Below are the code and all the weights of a small trained network. Each question names an input and a class and asks about switching units off, where a switched-off unit gives its printed mean instead of its output.

import numpy as np


def w(rows, s, z=0):
    codes = np.array(rows[::2]) - 128.0
    scale = np.full(codes.shape[1], s)
    scale[-1] = z or s
    return codes * scale


def f(y):
    return np.maximum(y, 0)


def log_softmax(a):
    a = a - a.max(-1, keepdims=True)
    return a - np.log(np.exp(a).sum(-1, keepdims=True))


def net(x, mask):
    res = np.array(x, float).reshape(1, 2) / 4 @ E
    y = f(res @ A[0][:, :-1].T + A[0][:, -1])
    res = res + np.where(mask, y, B[0][:, -1]) @ B[0][:, :-1]
    return log_softmax(res[-1] @ U[:, :-1].T + U[:, -1])


A, B = {}, {}
E = w([
[175,25,194,196],'x0',
[226,106,116,9],'x1',
],0.014)
A[0] = w([
[235,45,169,122,79],'n0',
[97,148,124,150,183],'n1',
[98,196,49,85,148],'n2',
[121,58,200,254,32],'n3',
[121,141,81,82,254],'n4',
[180,135,114,37,28],'n5',
[92,111,136,159,171],'n6',
[93,142,148,217,154],'n7',
[207,57,167,78,90],'n8',
[78,132,116,176,101],'n9',
[115,177,126,86,47],'n10',
[119,168,69,100,45],'n11',
],0.013,0.0033)
B[0] = w([
[134,180,255,134,233],'n0',
[93,137,172,153,166],'n1',
[175,64,103,120,218],'n2',
[207,44,207,121,254],'n3',
[185,96,121,49,191],'n4',
[144,214,26,17,212],'n5',
[132,135,104,95,171],'n6',
[127,172,91,69,210],'n7',
[126,232,214,134,223],'n8',
[75,158,99,154,181],'n9',
[146,73,156,170,169],'n10',
[178,73,145,137,177],'n11',
],0.01,0.017)
U = w([
[103,181,7,83,56],'0',
[138,8,131,194,145],'1',
[87,180,176,208,96],'2',
[153,123,150,90,254],'3',
],0.015,0.0004)

Each question gives the input, the list of numbers given to net, and the class t.
The units are the neurons (one row each of A and B). Each row of codes is followed by its name. A weight is (code - 128) times the scale printed after its matrix; where a second scale follows, it is the last column's (A, B and U).
mask holds one flag per neuron, in row order. A switched-off neuron (its flag False) gives its mean, the last column of its row in B, instead of its output. The means were averaged over made-up inputs and are rounded, as every weight is.
A unit's drop is (log p(t) with every unit on - log p(t) with that unit switched off) / (log p(t) with every unit on - log p(t) with every unit switched off).
The circuit of an input: a set's keep is (log p(t) with only the set's units on - log p(t) with every unit switched off) / (log p(t) with every unit on - log p(t) with every unit switched off). Starting from all 12 units, units are removed one at a time, each time the one whose removal leaves the highest keep (on an exact tie, the one counted first), for as long as the keep stays at least 0.8.
units of the circuit, in order: the units of the circuit, biggest drop first
most important unit: the unit with the biggest drop
top k neurons: the k neurons with the biggest drops, biggest first
drop when u is switched off: that unit's drop, to one decimal
input [-6,-3], class 1: units of the circuit, in order -> [n5; n2; n8]
input [7,1], class 2: most important unit -> n0
input [6,6], class 2: units of the circuit, in order -> [n8; n0]
input [4,5], class 2: top 2 neurons -> [n8; n0]
input [1,1], class 2: units of the circuit, in order -> [n3; n5; n2]
input [-2,-4], class 0: units of the circuit, in order -> [n0; n3]
input [3,-1], class 1: top 3 neurons -> [n5; n8; n3]
input [-3,-8], class 0: top 4 neurons -> [n7; n0; n8; n6]
input [1,-4], class 1: units of the circuit, in order -> [n8; n5]
input [2,-5], class 1: top 2 neurons -> [n3; n8]
input [-5,-8], class 0: top 2 neurons -> [n7; n0]
input [-2,4], class 0: top 2 neurons -> [n3; n5]
input [-5,4], class 0: top 2 neurons -> [n5; n3]
input [-7,5], class 0: units of the circuit, in order -> [n5]
input [7,8], class 2: top 2 neurons -> [n8; n0]
input [-1,-2], class 0: top 3 neurons -> [n3; n0; n8]
input [-5,-5], class 0: drop when n3 is switched off -> 1.0
input [8,8], class 2: drop when n0 is switched off -> 0.2
input [1,-3], class 1: drop when n3 is switched off -> 0.1
input [3,-8], class 1: units of the circuit, in order -> [n3]
input [-3,-1], class 1: drop when n7 is switched off -> 0.2
